Here is a tiny trained network, its code and every weight. The questions are about switching its units off for an input and a target symbol, where a switched-off unit gives its printed mean instead of its output.

import numpy as np


def w(rows, s, z=0):
    codes = np.array(rows[::2]) - 128.0
    scale = np.full(codes.shape[1], s)
    scale[-1] = z or s
    return codes * scale


def f(y):
    return y / 2 * (1 + np.tanh(0.7978845608 * (y + 0.044715 * y**3)))


def softmax(a):
    e = np.exp(a - a.max(-1, keepdims=True))
    return e / e.sum(-1, keepdims=True)


def log_softmax(a):
    a = a - a.max(-1, keepdims=True)
    return a - np.log(np.exp(a).sum(-1, keepdims=True))


def net(x, mask):
    ids = ['ΔΘΛΣΨαζημξπτφ'.index(c) for c in x.split()]
    T = len(ids)
    res = E[ids] + P[:T]
    u = 0
    for l in range(2):
        r = res
        for j in range(2):
            rows = slice(2 * j, 2 * j + 2)
            q, k, v = (r @ M[l][rows].T for M in (Q, K, V))
            z = softmax(np.where(np.tri(T) > 0, q @ k.T / 2**0.5, -1e9)) @ v
            o = O[l][rows]
            res = res + np.where(mask[u + j], z, o[:, -1]) @ o[:, :-1]
        u += 2
        y = f(res @ A[l][:, :-1].T + A[l][:, -1])
        res = res + np.where(mask[u : u + 8], y, B[l][:, -1]) @ B[l][:, :-1]
        u += 8
    return log_softmax(res[-1] @ U[:, :-1].T + U[:, -1])


Q, K, V, O, A, B = {}, {}, {}, {}, {}, {}
E = w([
[88,142,104,130,162,81],'Δ',
[100,87,80,148,135,197],'Θ',
[219,165,67,137,177,194],'Λ',
[121,104,57,189,176,152],'Σ',
[139,108,99,113,134,80],'Ψ',
[63,99,210,72,64,123],'α',
[109,49,53,130,86,195],'ζ',
[88,149,67,189,132,148],'η',
[131,145,89,164,95,75],'μ',
[177,52,167,62,36,204],'ξ',
[203,102,80,200,88,141],'π',
[79,200,26,47,108,120],'τ',
[127,150,249,162,136,209],'φ',
],0.019)
P = w([
[68,52,106,226,159,94],'0',
[79,87,94,195,133,118],'1',
[90,114,91,183,106,136],'2',
[104,142,89,173,87,147],'3',
[116,171,81,156,67,160],'4',
[134,197,84,147,39,177],'5',
[150,219,88,143,27,186],'6',
[161,238,90,138,7,189],'7',
],0.011)
Q[0] = w([
[159,146,92,128,90,5],'L0H1',
[158,133,172,60,195,132],'L0H1',
[89,150,76,134,100,146],'L0H2',
[129,104,123,209,53,127],'L0H2',
],0.012)
K[0] = w([
[80,101,247,84,92,172],'L0H1',
[94,63,92,150,190,125],'L0H1',
[146,175,127,122,53,120],'L0H2',
[198,187,177,139,97,171],'L0H2',
],0.014)
V[0] = w([
[190,88,71,71,106,81],'L0H1',
[133,129,41,101,212,118],'L0H1',
[77,196,163,195,197,163],'L0H2',
[149,126,158,97,88,255],'L0H2',
],0.0073)
O[0] = w([
[135,93,125,105,60,51,20],'L0H1',
[197,174,187,103,100,58,9],'L0H1',
[126,206,113,132,196,253,162],'L0H2',
[81,41,38,57,255,113,252],'L0H2',
],0.0079,0.0025)
A[0] = w([
[254,132,79,138,105,131,51],'L0N1',
[221,161,162,117,137,73,141],'L0N2',
[128,41,200,142,151,87,27],'L0N3',
[119,190,84,125,61,107,2],'L0N4',
[183,69,69,78,95,191,96],'L0N5',
[185,198,129,151,238,135,20],'L0N6',
[39,77,116,165,186,123,12],'L0N7',
[116,143,90,105,106,65,46],'L0N8',
],0.0083,0.0074)
B[0] = w([
[149,39,58,39,88,110,141],'L0N1',
[146,164,235,171,50,60,137],'L0N2',
[99,221,90,164,188,54,131],'L0N3',
[85,63,67,202,167,71,172],'L0N4',
[89,199,101,173,185,70,254],'L0N5',
[115,50,139,104,115,25,182],'L0N6',
[207,146,212,60,121,85,204],'L0N7',
[97,139,204,254,162,48,131],'L0N8',
],0.0062,0.0042)
Q[1] = w([
[106,193,83,125,142,107],'L1H1',
[237,186,184,116,169,106],'L1H1',
[152,159,248,98,217,136],'L1H2',
[79,115,136,156,78,136],'L1H2',
],0.012)
K[1] = w([
[161,163,129,85,153,144],'L1H1',
[124,115,122,251,130,137],'L1H1',
[127,102,230,103,143,141],'L1H2',
[174,145,73,134,125,102],'L1H2',
],0.018)
V[1] = w([
[15,156,141,95,72,146],'L1H1',
[184,163,71,158,107,163],'L1H1',
[169,144,133,83,144,169],'L1H2',
[254,13,102,174,113,186],'L1H2',
],0.0084)
O[1] = w([
[66,115,247,157,114,153,193],'L1H1',
[204,99,149,143,85,142,117],'L1H1',
[154,105,144,206,168,106,2],'L1H2',
[119,50,117,149,109,164,144],'L1H2',
],0.012,0.0052)
A[1] = w([
[41,122,143,201,95,125,111],'L1N1',
[140,125,173,152,208,68,103],'L1N2',
[129,234,165,126,181,48,169],'L1N3',
[254,154,77,179,84,160,150],'L1N4',
[200,46,220,40,76,89,126],'L1N5',
[145,126,183,107,135,172,254],'L1N6',
[159,117,182,25,74,225,126],'L1N7',
[191,203,218,168,162,171,122],'L1N8',
],0.0087,0.009)
B[1] = w([
[120,138,131,101,99,147,255],'L1N1',
[125,133,79,100,62,154,133],'L1N2',
[182,91,168,101,139,151,170],'L1N3',
[120,130,142,191,134,96,252],'L1N4',
[9,133,88,149,173,90,152],'L1N5',
[180,139,140,139,154,123,210],'L1N6',
[177,142,73,143,126,155,164],'L1N7',
[46,148,76,92,150,112,165],'L1N8',
],0.014,0.0088)
U = w([
[101,83,188,127,1,64,78],'Δ',
[161,36,230,168,149,155,127],'Θ',
[78,31,135,154,130,103,2],'Λ',
[127,56,235,80,102,138,165],'Σ',
[151,186,168,57,100,96,182],'Ψ',
[178,130,77,143,128,74,60],'α',
[34,93,120,69,143,17,122],'ζ',
[180,93,85,97,175,242,186],'η',
[45,115,183,68,76,194,80],'μ',
[84,207,90,149,21,153,149],'ξ',
[82,6,92,117,46,176,46],'π',
[85,167,94,146,190,184,180],'τ',
[94,73,54,20,73,116,199],'φ',
],0.007,0.0072)

Each question gives the input, a string of symbols that net reads in full, and the target symbol t.
The units are the heads (2 rows each of Q, K, V and O) and the neurons (one row each of A and B). Each row of codes is followed by its name. A weight is (code - 128) times the scale printed after its matrix; where a second scale follows, it is the last column's (O, A, B and U).
mask holds one flag per unit, layer by layer, with each layer's heads first. A switched-off unit (its flag False) gives its mean, the last column of its rows in O or B, instead of its output. The means were averaged over made-up inputs and are rounded, as every weight is.
A unit's drop is (log p(t) with every unit on - log p(t) with that unit switched off) / (log p(t) with every unit on - log p(t) with every unit switched off).
k most important neurons: the k neurons with the biggest drops, biggest first
k most important neurons of layer l: the k neurons of layer l with the biggest drops, biggest first
heads that matter: for each layer, one digit per head in row order, 1 if its drop is at least 0.15 and else 0, layers parted by /
input ξ Ψ Δ, target φ: heads that matter : 01 / 10
input Δ α ξ ζ, target ζ: heads that matter : 01 / 00
input μ η Ψ, target ξ: 2 most important neurons : [L1N7 L0N5]
input μ α μ, target μ: most important neuron : [L1N1]
input φ Θ φ η Θ π ζ, target π: 2 most important neurons : [L0N1 L0N7]
input Λ Δ Θ π Θ μ μ, target α: heads that matter : 10 / 10
input μ Ψ η, target ξ: heads that matter : 01 / 00
input ζ α η μ Ψ, target μ: 2 most important neurons of layer 1 : [L1N1 L1N4]
input μ μ η η η φ ζ φ, target τ: heads that matter : 00 / 01
input μ μ η μ Σ Σ, target Θ: heads that matter : 01 / 11
input α Λ μ η Λ Θ, target α: 2 most important neurons : [L1N4 L0N1]
input ξ μ μ μ π Θ Θ φ, target η: heads that matter : 01 / 00
input μ μ ξ μ μ, target φ: heads that matter : 01 / 01
input Ψ Θ α μ Σ, target μ: heads that matter : 00 / 10
input ξ η μ ξ α φ η, target η: most important neuron of layer 1 : [L1N3]
input φ Δ ζ, target τ: 2 most important neurons : [L0N5 L0N7]
input μ η Θ η ζ φ η, target η: 2 most important neurons of layer 0 : [L0N7 L0N6]
input ξ Θ μ η η ξ Δ, target ζ: 3 most important neurons : [L1N1 L1N7 L0N5]
input φ ξ Ψ μ π Θ, target π: heads that matter : 00 / 01
input π Ψ π ξ η, target π: most important neuron of layer 0 : [L0N7]
input μ φ μ, target τ: heads that matter : 01 / 00
input η Λ Θ μ, target α: 3 most important neurons : [L1N4 L0N1 L1N1]
input Θ α η η η ζ, target μ: heads that matter : 00 / 10
input ξ μ α η Ψ Ψ Δ, target μ: 2 most important neurons : [L0N5 L1N1]
input μ μ α, target ξ: heads that matter : 01 / 01
input Ψ η μ, target Δ: heads that matter : 11 / 00
input η η Σ η μ Λ, target α: 3 most important neurons of layer 1 : [L1N4 L1N7 L1N1]
